[[-2.817 -3.229  3.415 -3.357 -4.926  0.128]
 [-2.883 -3.452  3.036 -3.518 -5.515  0.117]] result: -3.518

[[ 0.391  3.287  0.512 -4.187]
 [ 0.292  3.161  0.428 -5.036]] result: 3.161

[[ 3.632  0.577 -0.630 -1.422 -1.608]
 [-2.501  0.823  4.706  0.087  0.969]] result: 4.706

[[-2.443  1.905 -1.690 -3.842  4.692]
 [-0.523 -0.537  0.963 -2.272  3.090]] result: 0.963

[[ 4.649  1.737  3.594  0.174]
 [ 4.278 -0.228  1.885  0.908]] result: -0.228

[[-1.401 -1.292 -0.720  0.177  2.050 -1.489  0.705]
 [-1.140 -2.221 -2.604 -1.376  4.706 -1.327 -0.052]] result: 4.706

[[-5.767  4.109 -2.020 -3.642  2.100 -2.253]
 [-2.355 -0.885  3.991  3.023 -4.063 -1.005]] result: 3.023

[[ 1.203 -2.979 -3.034 -5.540 -1.641 -1.599]
 [ 0.579 -1.750 -4.235 -5.815 -2.438 -1.861]] result: -5.815

[[-0.589  2.704 -2.153 -1.672 -2.955  2.223]
 [-0.064 -1.606  1.440 -1.872 -3.678 -4.941]] result: -1.872
---
[[ 2.898  1.861  2.158 -1.316 -2.559 -0.298 -2.019 -1.473]
 [ 0.159 -0.804  4.708 -0.710 -0.809  0.095  0.229 -2.646]
 [-2.576  1.346  2.744 -1.231  2.587 -1.655  0.630  1.936]
 [ 2.510  3.547  0.970 -1.128 -2.033  0.213 -2.383  0.422]
 [ 2.840 -2.117 -0.190 -0.525 -2.396 -1.246 -0.650 -3.214]
 [-3.174  0.345 -1.017  1.363  2.528  1.701  1.436  2.551]
 [-0.232  4.075  0.238 -1.176  0.805 -0.743 -1.361  3.147]] => 0.159

[[ 2.011  4.613 -4.928  3.846  1.496 -1.822  2.635 -2.535  3.637  1.576
   0.115  4.861]
 [ 3.162 -4.735 -4.649 -5.003 -3.783  0.221 -4.527 -2.526  0.008  0.104
   3.053  1.726]
 [ 2.086 -4.664 -2.543  2.553 -5.129  1.879 -3.789 -2.911  3.179 -2.204
   2.956 -3.366]
 [ 3.676 -1.491 -0.693 -4.942 -0.922 -0.144 -2.979  0.135  4.951 -5.070
  -5.128  3.236]
 [ 4.621  2.638  2.138  3.585 -4.211 -0.239 -2.766 -3.172 -0.479  0.277
   1.907 -3.045]
 [ 1.410 -3.926 -1.931  3.111 -1.748 -3.332 -0.797 -4.510 -1.776 -2.822
   1.111 -0.343]] => 3.162

[[ 0.498 -1.973 -1.121 -0.107  0.734 -0.364  1.569  1.154  2.776 -2.196
   3.629  4.575]
 [ 2.027  0.523  1.567 -2.619 -0.305 -2.867  2.659  0.387  4.531 -1.759
   0.935  1.245]
 [ 1.396  1.688  2.539 -0.972  0.052 -1.555  3.098  0.655  3.562 -3.099
  -2.579 -0.923]
 [-0.907 -2.502 -1.265  1.458  0.653  0.800  1.119  1.683  2.266 -2.632
   3.050  4.542]
 [-3.867 -3.092  0.656  2.921 -0.246  1.550 -0.412  1.813  1.954 -2.731
   0.905  2.246]
 [-4.531 -2.645  3.042  1.996 -1.120 -0.475 -1.851  0.661  2.382 -1.190
  -0.196 -0.083]
 [ 2.138 -0.308  0.554 -2.328  0.203 -2.566  2.414  0.265  4.224 -1.468
   2.462  2.809]
 [ 1.932  1.446  2.332 -2.177 -0.371 -2.569  2.905  0.367  4.263 -2.389
  -1.037 -0.116]
 [-2.531 -2.898 -0.580  2.428  0.490  1.459  0.466  1.890  1.754 -2.891
   1.859  3.570]
 [ 1.464 -1.025 -0.685 -1.271  0.524 -1.652  1.858  0.726  3.476 -1.771
   3.413  3.975]
 [-4.609 -2.976  1.946  2.543 -0.528  0.858 -0.951  1.350  2.162 -2.108
   0.044  0.937]
 [ 1.090  1.882  2.204  0.207  0.843 -0.693  3.055  0.769  2.470 -3.864
  -3.684 -1.167]] => 2.027

[[-0.105  0.474  1.558  1.567  0.604 -4.522  2.419 -2.283  0.718  1.813
  -5.160 -2.479 -0.311 -0.624 -2.863]
 [-0.209 -0.708 -1.738 -2.525 -2.924  1.075 -2.895 -2.448 -1.008 -2.231
   0.043  0.768 -3.243  0.148  0.073]
 [ 1.235  0.985  1.280  0.389 -1.216 -0.989  0.431 -1.748  0.807  0.086
  -3.344 -0.324 -3.510  1.256 -1.222]
 [-2.911 -3.168 -4.232 -1.394  0.363 -2.006 -2.185  0.989 -3.311 -2.368
  -2.900 -1.809 -0.036 -3.017  0.009]
 [ 1.561  1.298  2.318  3.244  2.992 -0.706  2.837  3.505  1.046  1.522
  -1.987 -0.328  0.693  1.363  0.166]
 [-3.333 -2.840 -3.808 -2.278 -0.519 -2.034 -2.040 -1.312 -2.614 -1.359
  -1.175 -1.638  1.275 -3.512 -0.653]
 [ 0.536 -0.088 -1.083 -1.092 -0.340  4.504 -2.102  2.672 -0.433 -1.721
   4.542  2.477 -0.138  1.079  2.787]
 [-1.750 -0.765 -0.387  0.429  1.423 -1.972  1.040  0.099 -0.392  1.212
  -0.037 -1.434  3.381 -2.125 -0.597]
 [ 3.788  3.027  4.006  2.578  0.508  1.548  2.241  1.412  2.601  1.156
  -0.158  1.487 -2.378  3.926  0.307]
 [-3.062 -2.598 -3.599 -2.253 -0.040 -0.245 -2.402 -0.155 -2.485 -1.465
   1.620 -0.537  2.523 -3.054  0.601]
 [-1.760 -2.145 -3.727 -2.928 -1.287  2.067 -3.774  0.213 -2.341 -2.880
   2.798  0.913  0.048 -1.360  1.542]
 [-0.282  0.124  1.084  2.775  3.300 -2.697  2.697  2.575  0.191  1.704
  -3.070 -1.782  2.180 -0.714 -0.690]] => -0.209

[[-2.379 -3.215 -2.855 -2.048  1.665 -2.586  2.087  1.071  1.035 -0.372
  -0.515]
 [ 4.208 -2.054  2.253  2.089  2.609  0.475 -3.804  0.753  0.803 -1.798
  -2.796]
 [-2.482  5.440  4.580  0.679  0.738 -1.390  2.292 -4.472  2.353 -2.395
   1.482]
 [ 3.407  1.710  5.639 -2.673 -1.710 -2.610 -2.766 -1.455  2.316 -3.442
  -3.444]
 [-1.919 -0.657 -2.455  5.899 -0.845  4.321  2.276  1.710 -3.383  3.192
   3.107]
 [ 2.919 -1.967 -1.420 -0.770 -1.432  5.409 -4.273  3.369 -4.383  2.342
  -1.226]
 [-2.927  4.270 -0.613 -0.889 -6.292  0.874  2.161 -1.456 -0.946  1.898
   3.733]] => 4.208

[[-1.777 -1.723 -2.010  2.287 -3.114  2.292]
 [-3.019 -0.354 -2.474 -0.686 -2.316  3.041]
 [ 3.100  2.472  0.427  1.165 -0.369  0.249]
 [ 1.252  2.712 -1.735  0.767 -2.717  3.162]
 [ 0.865 -2.459  2.250  1.594  2.152 -3.584]
 [ 1.186 -1.210 -0.472  4.501 -2.188  0.488]
 [-0.894  0.851  0.898 -3.835  2.742 -1.241]
 [-0.654  2.489 -2.395 -1.149 -2.597  3.848]
 [ 2.030  0.458  2.299 -0.596  2.759 -2.936]] => -3.019
